Here is a tiny trained network, its code and every weight. The questions are about switching its units off for an input and a class, where a switched-off unit gives its printed mean instead of its output.

import numpy as np


def w(rows, s, z=0):
    codes = np.array(rows[::2]) - 128.0
    scale = np.full(codes.shape[1], s)
    scale[-1] = z or s
    return codes * scale


def norm(h):
    return h / np.sqrt((h * h).mean(-1, keepdims=True) + 1e-5)


def f(y):
    return np.maximum(y, 0)


def log_softmax(a):
    a = a - a.max(-1, keepdims=True)
    return a - np.log(np.exp(a).sum(-1, keepdims=True))


def net(x, mask):
    res = np.array(x, float).reshape(1, 4) / 4 @ E
    u = 0
    for l in range(3):
        y = f(norm(res) @ A[l][:, :-1].T + A[l][:, -1])
        res = res + np.where(mask[u : u + 8], y, B[l][:, -1]) @ B[l][:, :-1]
        u += 8
    return log_softmax(norm(res)[-1] @ U[:, :-1].T + U[:, -1])


A, B = {}, {}
E = w([
[146,154,82,184,171,130,62,80,230,73,56,42],'x0',
[109,76,252,149,88,163,49,69,132,237,180,38],'x1',
[77,143,148,127,89,237,64,173,104,71,97,142],'x2',
[16,101,152,201,239,220,213,100,180,189,94,203],'x3',
],0.011)
A[0] = w([
[219,87,73,143,169,68,244,96,153,226,152,102,1],'L0N0',
[86,152,105,79,90,80,170,213,107,152,109,226,93],'L0N1',
[101,108,189,153,152,120,10,109,148,254,157,106,27],'L0N2',
[106,146,139,139,164,184,188,192,183,172,126,125,35],'L0N3',
[169,117,68,129,163,97,185,112,87,173,164,32,67],'L0N4',
[173,175,31,194,104,125,133,175,213,90,86,158,150],'L0N5',
[61,186,173,184,179,200,252,103,145,110,137,121,99],'L0N6',
[126,106,84,132,100,13,215,50,120,196,71,57,16],'L0N7',
],0.0058,0.0073)
B[0] = w([
[69,162,155,132,182,70,61,156,201,84,229,180,176],'L0N0',
[182,154,165,102,130,155,105,183,174,233,126,101,209],'L0N1',
[175,160,128,116,110,116,105,208,154,222,98,122,198],'L0N2',
[163,40,90,149,18,102,111,154,214,74,142,170,155],'L0N3',
[125,205,189,108,125,158,72,148,183,85,149,186,158],'L0N4',
[99,131,164,137,129,121,125,196,101,254,134,27,253],'L0N5',
[133,66,47,177,72,35,35,91,55,127,138,152,232],'L0N6',
[104,157,213,107,125,56,121,143,164,84,150,135,161],'L0N7',
],0.0084,0.0059)
A[1] = w([
[71,151,142,128,98,247,82,188,99,51,86,140,8],'L1N0',
[133,156,155,87,120,111,87,172,135,136,138,111,191],'L1N1',
[144,169,114,116,180,76,183,94,139,101,114,145,26],'L1N2',
[134,95,178,134,114,116,131,90,134,160,79,118,69],'L1N3',
[102,127,158,75,141,171,200,116,86,119,178,196,21],'L1N4',
[79,97,116,173,194,174,172,82,169,155,86,204,41],'L1N5',
[112,168,91,147,184,138,116,35,219,61,28,49,2],'L1N6',
[118,179,36,109,191,113,202,193,105,66,72,165,44],'L1N7',
],0.011,0.0053)
B[1] = w([
[106,185,190,86,202,16,115,120,227,75,204,138,183],'L1N0',
[76,104,54,168,176,181,150,93,113,107,88,132,255],'L1N1',
[103,142,171,99,133,101,117,120,167,145,146,118,149],'L1N2',
[93,169,115,137,86,140,129,176,172,161,134,142,157],'L1N3',
[144,113,171,167,130,136,164,171,86,93,110,127,159],'L1N4',
[71,82,107,131,89,83,114,53,138,80,44,161,203],'L1N5',
[207,137,207,209,132,143,219,172,39,111,122,133,201],'L1N6',
[127,125,134,49,73,182,90,164,209,247,122,76,207],'L1N7',
],0.012,0.0098)
A[2] = w([
[102,178,138,130,173,62,80,103,161,81,197,159,158],'L2N0',
[111,103,237,128,170,208,60,2,126,205,161,75,2],'L2N1',
[97,111,183,42,109,108,175,178,57,135,168,217,91],'L2N2',
[79,124,70,201,138,148,66,180,127,170,84,183,208],'L2N3',
[179,146,184,91,174,55,174,62,180,130,159,154,26],'L2N4',
[117,65,139,59,127,170,241,159,49,122,159,194,31],'L2N5',
[210,150,44,44,89,85,91,114,65,35,136,69,106],'L2N6',
[98,90,95,159,233,203,170,67,162,97,123,148,125],'L2N7',
],0.0096,0.0044)
B[2] = w([
[105,154,127,85,149,108,165,129,70,101,187,150,193],'L2N0',
[132,138,90,59,151,134,162,182,204,147,62,131,187],'L2N1',
[175,153,151,185,179,116,111,93,151,82,79,65,186],'L2N2',
[167,131,80,93,105,158,124,120,89,119,184,126,244],'L2N3',
[93,169,153,76,179,98,75,149,130,68,212,131,155],'L2N4',
[175,154,148,200,140,114,170,136,106,117,97,88,167],'L2N5',
[45,38,128,163,96,122,133,67,136,138,76,246,193],'L2N6',
[142,124,102,77,63,152,79,105,36,101,156,116,162],'L2N7',
],0.012,0.011)
U = w([
[114,122,102,64,98,177,117,205,194,237,99,84,155],'0',
[46,39,77,154,82,114,117,39,98,107,100,199,80],'1',
[77,152,185,102,185,69,116,139,171,82,209,119,252],'2',
[219,129,192,214,134,147,173,152,81,104,95,78,99],'3',
[160,130,102,104,91,194,121,116,46,107,249,123,2],'4',
],0.015,0.0018)

Each question gives the input, the list of numbers given to net, and the class t.
The units are the neurons (one row each of A and B). Each row of codes is followed by its name. A weight is (code - 128) times the scale printed after its matrix; where a second scale follows, it is the last column's (A, B and U).
mask holds one flag per neuron, layer by layer. A switched-off neuron (its flag False) gives its mean, the last column of its row in B, instead of its output. The means were averaged over made-up inputs and are rounded, as every weight is.
A unit's drop is (log p(t) with every unit on - log p(t) with that unit switched off) / (log p(t) with every unit on - log p(t) with every unit switched off).
The circuit of an input: a set's keep is (log p(t) with only the set's units on - log p(t) with every unit switched off) / (log p(t) with every unit on - log p(t) with every unit switched off). Starting from the 12 units with the biggest drops (on a tie, the unit counted first), units are removed one at a time, each time the one whose removal leaves the highest keep (on an exact tie, the one counted first), for as long as the keep stays at least 0.8.
units of the circuit, in order: the units of the circuit, biggest drop first
most important unit: the unit with the biggest drop
k most important neurons: the k neurons with the biggest drops, biggest first
k most important neurons of layer l: the k neurons of layer l with the biggest drops, biggest first
drop when u is switched off: that unit's drop, to one decimal
input [8,3,5,-7], class 3: 2 most important neurons of layer 1 : (L1N6, L1N5)
input [-4,-3,4,-6], class 1: units of the circuit, in order : (L2N6)
input [5,2,2,-4], class 3: 2 most important neurons : (L1N6, L0N6)
input [-3,7,-8,0], class 2: 3 most important neurons : (L0N0, L1N7, L2N4)
input [2,-6,6,1], class 0: 2 most important neurons : (L1N7, L0N5)
input [0,6,8,-2], class 2: 2 most important neurons of layer 1 : (L1N0, L1N7)
input [-5,0,-4,4], class 3: 3 most important neurons : (L1N0, L1N1, L1N4)
input [3,3,-1,1], class 4: 2 most important neurons of layer 1 : (L1N7, L1N0)
input [-4,-5,-6,-3], class 2: 2 most important neurons : (L0N0, L0N7)
input [1,-5,5,5], class 0: 2 most important neurons of layer 1 : (L1N7, L1N1)
input [2,-3,-5,4], class 2: 2 most important neurons : (L1N1, L0N0)
input [-8,-8,5,-7], class 0: 2 most important neurons of layer 1 : (L1N7, L1N6)
input [1,-3,2,0], class 4: 4 most important neurons : (L0N5, L1N7, L2N3, L1N1)
input [-7,-7,-5,5], class 0: units of the circuit, in order : (L1N7)
input [3,1,-1,-3], class 4: 3 most important neurons : (L1N1, L0N6, L2N7)
input [1,-4,4,1], class 0: 3 most important neurons : (L1N7, L0N5, L0N4)
input [-5,-3,8,-8], class 1: 2 most important neurons : (L2N6, L1N1)
input [3,-1,-2,-1], class 4: 3 most important neurons : (L0N5, L1N1, L1N7)
input [-6,-4,-6,0], class 2: 3 most important neurons : (L0N0, L1N6, L2N4)
input [5,-2,5,3], class 2: most important unit : L1N0
input [-6,1,5,2], class 3: 4 most important neurons : (L1N4, L2N2, L2N5, L0N1)
input [1,-2,1,3], class 4: 2 most important neurons of layer 2 : (L2N3, L2N6)
input [-4,0,-2,-7], class 1: drop when L2N6 is switched off : 0.5
input [-4,0,6,-2], class 2: drop when L1N0 is switched off : 1.7
input [1,-8,-6,-3], class 0: drop when L1N7 is switched off : 1.1
